Below are the code and all the weights of a small trained network. Each question names an input and a class and asks about switching units off, where a switched-off unit gives its printed mean instead of its output.

import numpy as np


def w(rows, s, z=0):
    codes = np.array(rows[::2]) - 128.0
    scale = np.full(codes.shape[1], s)
    scale[-1] = z or s
    return codes * scale


def f(y):
    return np.maximum(y, 0)


def log_softmax(a):
    a = a - a.max(-1, keepdims=True)
    return a - np.log(np.exp(a).sum(-1, keepdims=True))


def net(x, mask):
    res = np.array(x, float).reshape(1, 8) / 4 @ E
    y = f(res @ A[0][:, :-1].T + A[0][:, -1])
    res = res + np.where(mask, y, B[0][:, -1]) @ B[0][:, :-1]
    return log_softmax(res[-1] @ U[:, :-1].T + U[:, -1])


A, B = {}, {}
E = w([
[7,73,145],'x0',
[128,127,129],'x1',
[128,128,128],'x2',
[127,127,129],'x3',
[157,56,14],'x4',
[192,42,198],'x5',
[127,129,128],'x6',
[128,128,127],'x7',
],0.012)
A[0] = w([
[142,165,192,209],'neuron 1',
[146,73,201,89],'neuron 2',
[131,71,204,9],'neuron 3',
[129,170,73,53],'neuron 4',
[126,173,71,66],'neuron 5',
[253,78,105,105],'neuron 6',
[37,188,145,146],'neuron 7',
[96,104,66,1],'neuron 8',
[72,157,149,107],'neuron 9',
[143,102,97,144],'neuron 10',
[145,167,226,123],'neuron 11',
[179,228,124,21],'neuron 12',
[102,103,72,18],'neuron 13',
[111,94,128,57],'neuron 14',
[165,174,129,136],'neuron 15',
[69,57,131,39],'neuron 16',
[156,59,114,84],'neuron 17',
[100,65,60,100],'neuron 18',
[107,146,135,119],'neuron 19',
[185,195,128,148],'neuron 20',
[118,179,77,142],'neuron 21',
[60,148,158,140],'neuron 22',
[212,96,82,112],'neuron 23',
[160,171,216,14],'neuron 24',
[50,158,144,136],'neuron 25',
[158,66,135,96],'neuron 26',
[118,81,36,85],'neuron 27',
[130,187,49,24],'neuron 28',
[161,154,190,26],'neuron 29',
[164,172,124,197],'neuron 30',
[172,97,120,106],'neuron 31',
],0.014,0.0092)
B[0] = w([
[85,122,86,220],'neuron 1',
[104,100,115,192],'neuron 2',
[9,134,58,169],'neuron 3',
[153,95,151,162],'neuron 4',
[127,84,179,169],'neuron 5',
[176,157,142,255],'neuron 6',
[147,168,112,243],'neuron 7',
[104,147,74,161],'neuron 8',
[130,157,121,187],'neuron 9',
[153,130,132,180],'neuron 10',
[101,99,128,216],'neuron 11',
[55,129,36,181],'neuron 12',
[79,134,96,158],'neuron 13',
[183,119,173,140],'neuron 14',
[88,93,117,178],'neuron 15',
[108,90,163,181],'neuron 16',
[167,142,147,185],'neuron 17',
[115,95,129,213],'neuron 18',
[126,146,132,153],'neuron 19',
[81,92,127,205],'neuron 20',
[97,90,119,197],'neuron 21',
[147,154,117,208],'neuron 22',
[149,153,143,222],'neuron 23',
[168,90,178,180],'neuron 24',
[168,167,118,217],'neuron 25',
[133,136,138,181],'neuron 26',
[98,101,126,219],'neuron 27',
[154,90,162,177],'neuron 28',
[156,115,163,160],'neuron 29',
[146,89,168,199],'neuron 30',
[163,157,132,174],'neuron 31',
],0.015,0.013)
U = w([
[23,101,47,253],'0',
[115,10,214,106],'1',
[173,251,145,23],'2',
],0.012,0.00081)

Each question gives the input, the list of numbers given to net, and the class t.
The units are the neurons (one row each of A and B). Each row of codes is followed by its name. A weight is (code - 128) times the scale printed after its matrix; where a second scale follows, it is the last column's (A, B and U).
mask holds one flag per neuron, in row order. A switched-off neuron (its flag False) gives its mean, the last column of its row in B, instead of its output. The means were averaged over made-up inputs and are rounded, as every weight is.
A unit's drop is (log p(t) with every unit on - log p(t) with that unit switched off) / (log p(t) with every unit on - log p(t) with every unit switched off).
The circuit of an input: a set's keep is (log p(t) with only the set's units on - log p(t) with every unit switched off) / (log p(t) with every unit on - log p(t) with every unit switched off). Starting from the 12 units with the biggest drops (on a tie, the unit counted first), units are removed one at a time, each time the one whose removal leaves the highest keep (on an exact tie, the one counted first), for as long as the keep stays at least 0.8.
circuit, biggest first: the units of the circuit, biggest drop first
unit that matters most: the unit with the biggest drop
top k neurons: the k neurons with the biggest drops, biggest first
drop of u: that unit's drop, to one decimal
input [7,8,-7,4,5,1,-1,1], class 1: unit that matters most => neuron 16
input [0,4,2,-4,8,7,-5,4], class 2: circuit, biggest first => (neuron 6; neuron 23)
input [5,-7,7,7,-5,1,0,7], class 0: top 2 neurons => (neuron 6; neuron 3)
input [1,6,-5,-2,-6,7,7,-2], class 0: top 2 neurons => (neuron 3; neuron 1)
input [-8,0,7,-3,-6,2,2,7], class 1: top 2 neurons => (neuron 24; neuron 30)
input [-6,-3,-2,-2,1,-5,-1,8], class 1: top 2 neurons => (neuron 28; neuron 30)
input [6,4,2,4,-5,0,0,0], class 2: top 2 neurons => (neuron 25; neuron 7)
input [-6,2,-7,6,-5,-4,4,1], class 0: drop of neuron 12 => 1.4
input [-2,6,2,0,-8,-8,3,-6], class 0: drop of neuron 12 => 0.2
input [-4,-7,-5,-6,1,4,-5,-4], class 2: drop of neuron 6 => 0.3
input [-4,2,0,1,5,6,4,5], class 2: drop of neuron 11 => 0.0
